Each row of numbers stands for one object and depends on some of the facts below. Use the named rows to name the rest.

There are 3 kinds of fact about the objects: μ, Ω, λ.
μ: refers to; Ω: points at; λ: is of sort
binon	μ	roste; brizu	μ	greplom; buvure	μ	grisal
dodrur	μ	rizim; drakis	μ	vesur; drotur	μ	lebuplek
drotur	μ	ruguklik; dutrumun	μ	brastim; dutrumun	μ	trotan
fibribrek	μ	grosa; fibribrek	μ	drulus; fibribrek	μ	trotan
fliplir	μ	bonor; flobir	μ	febogrum; grabram	μ	kogiren
grabram	μ	fusak; klapak	μ	fleflal; klapak	μ	rizim
kloplik	μ	fusak; meker	μ	redam; meker	μ	grelil
meker	μ	fusak; menemen	μ	romo; menemen	μ	potin
meskos	μ	paku; meskos	μ	gurer; modak	μ	babrir
motun	μ	plunal; motun	μ	togim; nason	μ	klerom
nason	μ	gedak; nepe	μ	listik; netrogrur	μ	trotan
netrogrur	μ	grelil; netrogrur	μ	letor; paflek	μ	doplum
paflek	μ	lemor; posisek	μ	bonor; posisek	μ	kogiren
posisek	μ	rizim; radol	μ	lemor; rasem	μ	grisal
rasem	μ	febogrum; rasem	μ	stebrel; selazok	μ	doplum
sidrun	μ	ruguklik; skeflok	μ	listik; skeflok	μ	skomok
skeflok	μ	logri; skeflok	μ	gurer; skoden	μ	tademis
skoden	μ	ruguklik; skoden	μ	gadregrel; skoden	μ	skesal
stefam	μ	tademis; stefam	μ	vegrum; stefam	μ	dimim
sterotos	μ	sovon; sterotos	μ	susos; sterotos	μ	brogor
sturu	μ	ruguklik; sturu	μ	gogodral; sturu	μ	kogiren
sturu	μ	kagavan; sturu	μ	kemo; taklegun	μ	fistar
tetul	μ	nanos; truzur	μ	redam; truzur	μ	roste
zadi	μ	feskidri; zadi	μ	ruguklik; zadi	μ	logri
zadi	μ	febogrum; zestar	μ	lavuklis; zestar	μ	grelil
zosil	μ	gipes; zosil	μ	gadregrel; zosil	μ	brogor
babrir	Ω	gedak; binon	Ω	drakis; bonor	Ω	skoden
bonor	Ω	roste; bonor	Ω	dosis; brastim	Ω	tademis
bregivum	Ω	lavuklis; dosis	Ω	listik; drakis	Ω	drulus
drulus	Ω	ruguklik; febogrum	Ω	drakis; fedris	Ω	repu
fedris	Ω	babrir; fedris	Ω	togim; feskidri	Ω	sidrun
feskidri	Ω	febogrum; feskidri	Ω	rizim; fleflal	Ω	tetul
fleflal	Ω	redam; flobir	Ω	grelil; gadregrel	Ω	tademis
gadregrel	Ω	binon; gadregrel	Ω	brastim; gadregrel	Ω	rizim
gipes	Ω	drulus; gipes	Ω	klifo; gogodral	Ω	brazo
grabram	Ω	ruguklik; grabram	Ω	klapak; grabram	Ω	rizim
graflostol	Ω	drakis; grosa	Ω	kloplik; kemo	Ω	zosil
kemo	Ω	gipes; kifon	Ω	rodris; klapak	Ω	drulus
klodre	Ω	klapak; klodre	Ω	kemo; klolo	Ω	klifo
kogiren	Ω	brastim; lesta	Ω	nanos; listik	Ω	ruguklik
listik	Ω	drulus; logri	Ω	sidrun; logri	Ω	folan
menemen	Ω	gadregrel; meskos	Ω	grosa; mezasu	Ω	sidrun
motun	Ω	flinek; nadrigrek	Ω	rodris; nepe	Ω	tademis
paku	Ω	klapak; pleder	Ω	modak; plunal	Ω	vesur
radol	Ω	drakis; radol	Ω	zestar; rasem	Ω	kemo
rasem	Ω	rizim; rasem	Ω	stuteve; redam	Ω	lavuklis
repu	Ω	zudal; rodris	Ω	binon; rodris	Ω	nepe
rodris	Ω	klolo; rodris	Ω	kloplik; romo	Ω	fedris
roste	Ω	brizu; selazok	Ω	binon; skoden	Ω	naluk
skomok	Ω	rodris; sovon	Ω	repu; sovon	Ω	grabram
stebrel	Ω	modak; stuteve	Ω	feskidri; stuteve	Ω	kloplik
stuteve	Ω	mezasu; stuteve	Ω	vegrum; susos	Ω	gadregrel
susos	Ω	gedak; taklegun	Ω	dosis; togim	Ω	klolo
truzur	Ω	zudal; zaga	Ω	dosis; babrir	λ	g
binon	λ	e; bonor	λ	c; brastim	λ	a
brazo	λ	b; bregivum	λ	c; brizu	λ	d
brogor	λ	g; buvure	λ	d; dimim	λ	d
dodrur	λ	g; doplum	λ	b; dosis	λ	f
drakis	λ	b; drotur	λ	a; drulus	λ	f
dutrumun	λ	a; febogrum	λ	b; fedris	λ	a
feskidri	λ	a; fibribrek	λ	c; fistar	λ	f
fleflal	λ	g; flinek	λ	g; fliplir	λ	d
flobir	λ	d; flodi	λ	f; flustar	λ	a
folan	λ	c; fusak	λ	e; gadregrel	λ	c
gedak	λ	e; gipes	λ	a; gogodral	λ	g
grabram	λ	a; graflostol	λ	a; grelil	λ	f
greplom	λ	b; grisal	λ	g; grosa	λ	g
gurer	λ	g; kagavan	λ	f; kemo	λ	g
kifon	λ	b; klapak	λ	c; klerom	λ	c
klifo	λ	b; klodre	λ	c; klolo	λ	e
kloplik	λ	d; kloze	λ	b; kogiren	λ	b
lavuklis	λ	d; lebuplek	λ	f; lemor	λ	b
lesta	λ	e; letor	λ	a; listik	λ	b
logri	λ	a; meker	λ	b; menemen	λ	g
meskos	λ	f; mezasu	λ	d; modak	λ	a
motun	λ	g; nadrigrek	λ	c; naluk	λ	f
nanos	λ	d; nason	λ	f; nepe	λ	f
netrogrur	λ	d; paflek	λ	a; paku	λ	a
pleder	λ	b; plunal	λ	e; posisek	λ	c
potin	λ	e; radol	λ	f; rasem	λ	a
redam	λ	g; repu	λ	e; rizim	λ	g
rodris	λ	b; romo	λ	g; roste	λ	c
ruguklik	λ	c; rurozok	λ	c; selazok	λ	b
sidrun	λ	c; skeflok	λ	c; skesal	λ	c
skoden	λ	b; skomok	λ	f; sovon	λ	c
stebrel	λ	c; stefam	λ	c; sterotos	λ	a
sturu	λ	e; stuteve	λ	b; susos	λ	a
tademis	λ	c; taklegun	λ	c; tetul	λ	g
togim	λ	a; trotan	λ	c; trufal	λ	e
truzur	λ	g; vegrum	λ	d; vesur	λ	e
zadi	λ	f; zaga	λ	b; zestar	λ	d
zosil	λ	c; zudal	λ	g

Some rows with their names:
[ -2 -18 -11  -9 -13  12  -9  -2   8  22 -18  25   2  -3  16  -6  -4   6
  18  -9   2  26   0 -10   4  -1  -2  66]: graflostol
[-12   3  -3  14  16  30  15   7   7  -5  -5   7 -28 -15 -35  -7 -26 -10
  -5   3 -19   3  16 -10   2  -1  21  -8]: fibribrek
[-13  11  -5  20   1  32  12  -1  22  -7   9   2 -22 -14 -45  -9  -1  -2
 -20   4  15   5  14 -16  17  -7  10   3]: trotan
[-30 -16   9  15  -8  -1  23  10   1  -7   4 -15  -8  14   6 -16 -28  -9
 -20  -6 -25 -44   8   9   1  21  -4 -53]: netrogrur
[-14 -11  -7 -15   9  29 -44   3   8  -8  14  28  14   5  24  27  -2  28
  15 -27  13   2  36  12  -6 -10   3  71]: listik
[  3 -14 -21 -10  33   2 -22 -37  -3  -9  16  -4  12 -29   5 -30  -3  15
  30 -12 -23  36   3  12  10   8  -7  27]: rodris
[-13 -15  16  -9 -16   3   0  18 -26  13   4   0  -7  26  22  27 -12 -10
 -30 -10  -6 -34 -15  13 -18  13   7 -29]: brizu
[-33 -17 -37   0  21   2 -24 -60  23 -24 -10  -5   1  -6  15 -21   7  19
  37  -5  -9  19  -6  12  -3  17  10  23]: stuteve
[-16  -3 -22  -1 -16  -7   9 -33   4   1  -4 -12  14  16  34 -20  23  21
  -8  -3 -11  -8 -25  22 -17  17  -8 -26]: mezasu
[ 12  -7   8   0 -21  10 -21  18 -12   0  19 -12  -8   7  -4  26 -15   3
 -25 -11   7 -22  -2  16  -6   6   8 -11]: naluk
[ -3  -5  11  -4  -3  -3   0 -10 -32  -4  10 -13   4   6  -7   6   1   0
 -32   0   9 -35 -12  18  -2   9 -11 -44]: nanos
[-18   2  11  -9   0  -9  11  -2 -16   3  -6 -20  14  18   3  12  -7  -4
  -3   5   0 -37   2   8 -12   1 -17 -38]: buvure
[ 11  20  -1  16 -29 -21  23  10  -7  -7  -3 -10  -4  16 -18  -4  -2  -2
 -17  20  14 -16 -20 -13 -15   4  -3   4]: potin
[ -9 -14  -6   0  10  13   8  -4 -23  14 -16   6 -13   8 -29   9 -11 -17
   7   5   1   5 -13 -14  -4  12  11  -1]: paflek
[-39  -3 -26   2  10  12  20 -34  25   7 -32   0  11 -13  -4  20  25  15
  34  22  27   6 -10  -3 -19   1 -16  31]: logri
[  2   1   3   0  -7 -10  -6  -5 -14 -10  10 -26  -7  10 -10  14 -23  -2
  -3   2   8 -26 -10  11   2  18  -1 -27]: flodi
[ -1  13   5  14 -19 -10  24  -1  13 -11  15  -2  -1  22 -24 -10   4  -6
 -35  12  20 -46   3  -2  -4  10   1 -36]: redam
[ 31  19  35   5  -5 -31   8   9 -24   1  13 -11  41  -1  13 -31 -16  -8
 -15  12  -7   9  -5  -9  -4  -4 -35   5]: babrir

Rows to name:
No name comes twice in this set of rows, the named rows included.
[ -5 -14 -19   7  13 -10  -2 -31  12  -6 -16 -42  21   4  18   5  -3  17
  43  26 -29   7   5  17  -8  24 -17  -9] : meskos
[ 13  -1  36  31  -2 -18  13  29  -9  -2   1   2  21  12   4 -18 -33 -14
  -7   7 -29 -15  32 -18  14  -3 -18 -13] : truzur
[ -7  -9  13  22 -15   9   4  -2  17 -11  30 -24  -8 -11 -30  11  -2  13
 -36  -2   7 -31  -5   8  14   1  -2 -55] : grelil
[  4  42  -1   0 -14 -32  25   2 -13 -12  10   0 -13   2  18  -7   6   1
 -21   6  17 -41 -12  -4  -9 -17   3 -17] : brogor
[ -2  19 -13  10 -20 -19  21 -18  28  -5  -1 -11  22 -10  17 -39  25  18
 -19  21 -19   9  -9   3   1  16 -11 -19] : grosa
[ 10 -13  -1   0  12 -16 -14   2   5 -11  -7 -33  29 -18  11  -3  -8  17
  13  14 -34  32   3  18  -1  20 -29 -14] : nepe
[ 35  24  34  12 -16 -20  12  23 -20  22   9  -6  26 -16  -4 -11  -2   0
 -41  12 -18  41 -17  -8   2   3 -31 -10] : gedak
[ 12   0   7 -15  15  18 -38   8 -19   1  28   8   4 -19  10   4 -13  11
 -19 -33 -22  36   3   9   5  -2  10  12] : klifo
[-12 -21  -2 -12   4  22 -34   3  -1 -17  14  19  -8  13  17   9 -23  15
  15 -29   2 -23  28   4  -2  -3  16  53] : zaga
[  9 -21  11  -9 -39   6 -25  21  -6   8  13   3  -3  14  26  25 -22  17
 -27 -25  -9  -9   9  17   1  15   9  22] : dosis

The same objects again, as new rows of numbers:
Known rows:
[-10  19  -2  23  18   6  12  -1 -26   6   2  10 -13 -26   4 -13   0  12
  -2   0  -1  23   2  -2  21   3  -6]: fedris
[ -7   8   0   4 -11   5   7   5 -40   1 -16  -8 -20  -4  14  -1  -1  -1
   1   0  -5   4  -6 -30 -13   8  -7]: gedak
[ -2   5   8  -9 -14  21  -8  -2   9   4   8  14   7  17   1  -8   7   1
   7   3  -9 -16   0  -9  -7  -3  18]: posisek
[ -4   9 -11   9   8 -29  -9  -1  19   0  19   0   4 -25  -6  24   3  -8
   3   0  12  15   5   5 -14   5  -8]: logri
[ -6  14   3   8  -5  10   9   2 -37   8 -13 -10 -23  -7  11 -11   6 -14
  -3   2  -9   5  -8 -14   3   2   1]: repu
[ -7   7  -6  22   8   3   1   1  10  -2  14   0  -1 -17  -3   1  -4  20
 -16  -2  -1   3   5 -31 -26   4 -12]: rodris
[-11  23  -4  25  24  -8   4  -4  -4   5  14   0 -10 -32   3   2  -2   9
  -9  -5   4  23   6 -14  11   4  -6]: susos
[  3  19   0  -6 -13  -7  -3   4  -7  -1  11   7 -12 -19   5   2   4 -28
  23   1  -5   5   0   0   2   3   0]: flodi
[ 4 13 -6 -9 -1 -9  6  0  4 -5 14 -2 -6 -7 -5 -3  3 16 19 -1 -9 -7  0 -6
  4  9  6]: doplum
[-16   1 -17   4   3   6  -3  -2   6  -5  18  13   4 -16   0   4   4  13
  -9  -8   0   9  12 -19  -3   8   1]: kogiren
[ -2  15  -2  11   2  11   1   6 -30   3 -10  -8 -15 -17  10   1   0 -12
 -19   3  -4  -7  -9 -21 -11   1  -8]: klolo
[  1   9  16 -17 -15  11   1  -5  29  -2  14  11   2 -14  -1 -20   3  -1
  17   5  -6  -3   4  -1 -14   1  -3]: meker
[ -1  15  10 -27 -11 -11   0   1  -9  -5  -2  -1 -11 -11   3  -5   4  -9
  17   8  -4  -6  -5  -4  -2   0   7]: flinek
[  4   8   3  -8 -17  -4  -5   0  10   0  12 -13   4  13   0   4  -1  17
  -2   5  -4 -17  -3 -22 -47   5   0]: folan
[ -8  11  10 -14  -6   2  15   0 -38  -1 -12   6 -21 -16   9 -12   3  17
   6   9  -8  14  -6 -11   3   3   1]: zudal
[ -2  14   9 -10 -12   2 -11   3  -1  -2   1  20  -7  -8   4  -3   5 -11
  13   6   0 -15   1  -4   6  -4  17]: dodrur
[  1  18   4  -6  -9  15  -3   6 -22   2  -9  -1  -4 -22   8   6  -1 -20
 -37   7  -1  -9  -7 -14 -23  -4 -21]: binon
[ -3  15   0 -37 -11   9  12   2 -39   5  15  -9  13  -9   0  18   3  31
 -56   2 -11  -2  -6 -10 -21  -1  -8]: ruguklik

Name these rows:
No name comes twice in this set of rows, the named rows included.
[ -1  12   1 -23 -13   2   3  -7   8  -2  -3 -27   1  -7  -4  -7   8  -3
   8  -2  -8  -9  -6  -6 -15  14  -6] : trotan
[-10  -1   5  -7 -34   3  -6   1   8  -2  -8 -12   6  -2   8   2  -5  18
 -18  10   0   2  -3 -42 -36   0  -4] : kloplik
[ -2  10  -6 -23 -23  -8   3   2  -2  -5  -7 -22  -2   6   1  -1   5  21
  14   5 -10   1 -13 -12  -1   5  15] : nanos
[  0  15   5 -17   4  13  13   2 -15  -4   5   7   0 -16   0  -6  -4  40
 -23   4 -10   1  -4 -15  -9  -1 -15] : klifo
[ -2  37  -4  -5  21  -6  10   0 -14   1  15   0   4 -40   0  13  -3   8
 -41   2   0  10  -4  -3  14  -2 -13] : gipes
[ -3  12  -5  39  11   0  -5   4   3   4  -4  -1 -11 -17   3  -2  -3 -11
 -18   5   6   1   0 -25 -10   0  -4] : menemen
[  1   8  -6 -10  12  -1   7   5 -12  -1  19  -5  10 -28  -9  18   2  15
 -37   0  -3   5   1   3 -21   1 -17] : febogrum
[  0   3  11 -20 -22   0  -6  -1   6   6  24  -6   7  11   6  14   0  23
 -27  10  -4  -6  -1 -24 -54  -2   0] : sidrun
[  5  17  13 -14   5  12   6   5  -4  -4  12   8   9 -26  -3   4  -7  32
 -39   8  -9  -9  -7 -10 -21  -4 -19] : drakis
[-12  13   7   8  -1 -11   3  -3  -8  -3   1   1  -4 -27   6  -1  -4  13
   4  -1   6  21   1 -16 -17   9 -27] : brastim
[  4  19  -1 -26 -15   7  -1  -3   0  -7   3 -14   5   4  -6  -2   9  -1
   2  -1 -10 -18  -7   0  -2  10   1] : roste
[ -2  14 -14 -13 -12 -13   0  -3   9   5   3 -27  -3   3   2   3   6   7
  -7   4 -11   1  -8 -16   3   4  20] : dimim

The same objects again, as new rows of numbers:
Some objects and their rows:
[ 20  22 -36  18  15 -11  30 -29  30  35 -34 -41  13]: motun
[  9  15 -37  23   6  10   7 -20  57  31 -15 -38   6]: bregivum
[ 19  23 -44  30  20   0 -16 -47  27  24 -29 -39  14]: skoden
[ 13  16 -33  19  12  19 -17 -26  44  33 -14 -25  15]: skesal
[ 23   9 -24  24   6   2   1 -17  45  14 -24 -42   6]: nason
[ 21   5 -37  30  35   4 -13 -44  44  24 -16 -36  14]: sturu
[  6   7 -44  19  22   7  -4  -6  31  40 -31 -32  10]: greplom
[ 15  14 -35  18  12   0 -10   0  70  21 -16 -45  16]: letor
[ 24  24 -20  12  -3 -10  -4 -27  51  25 -28 -30  17]: buvure
[  7  10 -46  14  16   4 -12   2  58  36 -18 -45  19]: trotan
[ 15   7 -27  26  18  -4  -1 -12  63  17 -19 -42  15]: dutrumun
[ 15  14 -30  28  10   3  -4 -11  58  23 -18 -37  14]: flustar
[-15  28  13  24  32 -22 -11 -34  45  24  -5 -30  18]: rasem
[  2  24 -48  29  13   2 -18  -5  51  20 -18 -54  18]: roste
[-12  44 -15  27  16 -12 -26 -12  39  16 -13 -39  13]: paku
[ 32   6 -31  34   2   8  -8  -7  55   9 -26 -36   7]: modak
[ 27  13  -6  -5   9 -17 -26  -4  49  27 -36 -11  27]: vegrum
[ 23  -2 -50  27  35 -16   2 -22  46  26 -22 -49  17]: meker

Rows to name:
No name comes twice in this set of rows, the named rows included.
[ -6   5 -20  26  35 -10 -25  -4  39  23 -30 -26  19] : klolo
[ -9  38  -6  32  26 -22   1 -22  38  17 -16 -41   9] : radol
[ 10  20 -20  32  19 -13 -35 -21  38  17 -32 -30  17] : zosil
[ 23  21 -20  16  15 -38 -24  -7  56  12 -38 -42  29] : zestar
[ 32  14 -55   1  17 -10  11  -1  36  35 -30 -49  13] : redam
[ 20  15  -7   7  12 -25 -12  -1  52  31 -29 -19  21] : mezasu
[ -9  27   0  10  22 -11 -29 -11  41  31  -2 -17  23] : feskidri
[ 22   4 -23  -8  30 -25 -40  13  15  20 -42 -26  29] : rizim
[ 45   9 -42  13  -6  -8 -12   1  64  25 -39 -41  22] : lavuklis
[ -3  18  -5  21  14  -9 -16   5  55  27 -21 -27  19] : togim

